Below are the code and all the weights of a small trained network. Each question names an input and a class and asks about switching units off, where a switched-off unit gives its printed mean instead of its output.

import numpy as np


def w(rows, s, z=0):
    codes = np.array(rows[::2]) - 128.0
    scale = np.full(codes.shape[1], s)
    scale[-1] = z or s
    return codes * scale


def f(y):
    return y / 2 * (1 + np.tanh(0.7978845608 * (y + 0.044715 * y**3)))


def log_softmax(a):
    a = a - a.max(-1, keepdims=True)
    return a - np.log(np.exp(a).sum(-1, keepdims=True))


def net(x, mask):
    res = np.array(x, float).reshape(1, 6) / 4 @ E
    y = f(res @ A[0][:, :-1].T + A[0][:, -1])
    res = res + np.where(mask, y, B[0][:, -1]) @ B[0][:, :-1]
    return log_softmax(res[-1] @ U[:, :-1].T + U[:, -1])


A, B = {}, {}
E = w([
[180,105,198,156,171,184,156],'x0',
[137,11,130,48,56,135,165],'x1',
[53,133,224,90,95,126,96],'x2',
[114,146,85,136,130,229,118],'x3',
[112,37,187,162,160,136,162],'x4',
[185,76,126,163,94,157,2],'x5',
],0.0094)
A[0] = w([
[127,102,138,84,122,130,163,55],'N1',
[60,170,94,60,123,89,167,69],'N2',
[158,162,71,124,108,95,80,218],'N3',
[149,85,148,129,115,172,6,253],'N4',
[111,73,94,98,96,145,31,228],'N5',
[151,144,97,124,152,166,163,233],'N6',
[118,82,112,72,134,156,161,146],'N7',
[152,79,119,169,145,154,119,117],'N8',
[121,109,80,111,123,109,149,197],'N9',
],0.013,0.0037)
B[0] = w([
[80,113,139,168,13,82,183,167],'N1',
[195,132,55,188,172,123,125,212],'N2',
[117,101,153,90,243,147,118,203],'N3',
[124,209,156,138,234,192,1,254],'N4',
[52,159,69,92,196,113,108,223],'N5',
[98,124,90,84,167,83,74,184],'N6',
[86,90,89,102,108,87,182,191],'N7',
[221,77,118,170,147,106,115,174],'N8',
[81,160,62,145,117,113,61,171],'N9',
],0.0089,0.012)
U = w([
[57,108,70,100,77,37,198,125],'0',
[95,112,225,105,22,137,199,2],'1',
[71,214,137,122,201,125,65,199],'2',
[255,120,106,190,149,103,162,68],'3',
],0.0093,0.0039)

Each question gives the input, the list of numbers given to net, and the class t.
The units are the neurons (one row each of A and B). Each row of codes is followed by its name. A weight is (code - 128) times the scale printed after its matrix; where a second scale follows, it is the last column's (A, B and U).
mask holds one flag per neuron, in row order. A switched-off neuron (its flag False) gives its mean, the last column of its row in B, instead of its output. The means were averaged over made-up inputs and are rounded, as every weight is.
A unit's drop is (log p(t) with every unit on - log p(t) with that unit switched off) / (log p(t) with every unit on - log p(t) with every unit switched off).
The circuit of an input: a set's keep is (log p(t) with only the set's units on - log p(t) with every unit switched off) / (log p(t) with every unit on - log p(t) with every unit switched off). Starting from all 9 units, units are removed one at a time, each time the one whose removal leaves the highest keep (on an exact tie, the one counted first), for as long as the keep stays at least 0.8.
units of the circuit, in order: the units of the circuit, biggest drop first
top k neurons: the k neurons with the biggest drops, biggest first
drop when u is switched off: that unit's drop, to one decimal
input [-1,-5,-8,1,5,4], class 3: units of the circuit, in order => [N8]
input [5,0,7,8,2,-7], class 1: units of the circuit, in order => [N4, N5]
input [5,6,3,-8,7,-3], class 1: units of the circuit, in order => [N5, N2]
input [4,7,-5,-4,-5,2], class 0: top 4 neurons => [N4, N7, N2, N1]
input [3,-4,-2,-7,3,-6], class 3: units of the circuit, in order => [N4, N5]
input [0,1,1,-7,-3,-1], class 3: units of the circuit, in order => [N4, N5, N7]
input [-6,-1,0,-6,-4,-4], class 3: top 4 neurons => [N2, N4, N5, N6]
input [-4,-8,3,-7,-1,-6], class 3: top 3 neurons => [N2, N4, N5]
input [4,-1,1,-1,7,1], class 3: units of the circuit, in order => [N5, N8]
input [5,8,6,5,-2,0], class 1: top 3 neurons => [N1, N7, N2]
input [8,5,-3,-2,-8,-1], class 0: top 2 neurons => [N4, N2]
input [-4,-5,3,-2,6,-8], class 0: top 3 neurons => [N4, N3, N8]
input [-4,1,-8,-6,3,0], class 0: top 3 neurons => [N4, N2, N9]
input [-7,2,-6,-8,-2,-3], class 3: units of the circuit, in order => [N2]
input [2,-1,2,-8,6,0], class 3: top 3 neurons => [N7, N5, N1]
input [-1,5,-7,8,-3,-1], class 0: top 2 neurons => [N4, N7]
input [-1,2,-7,-7,4,-4], class 0: drop when N4 is switched off => 0.2
input [4,-2,-6,-6,1,3], class 3: drop when N5 is switched off => 0.1
input [2,5,-3,-7,-8,-6], class 0: drop when N4 is switched off => 0.5
input [3,6,-1,-3,-7,-8], class 0: drop when N9 is switched off => 0.0
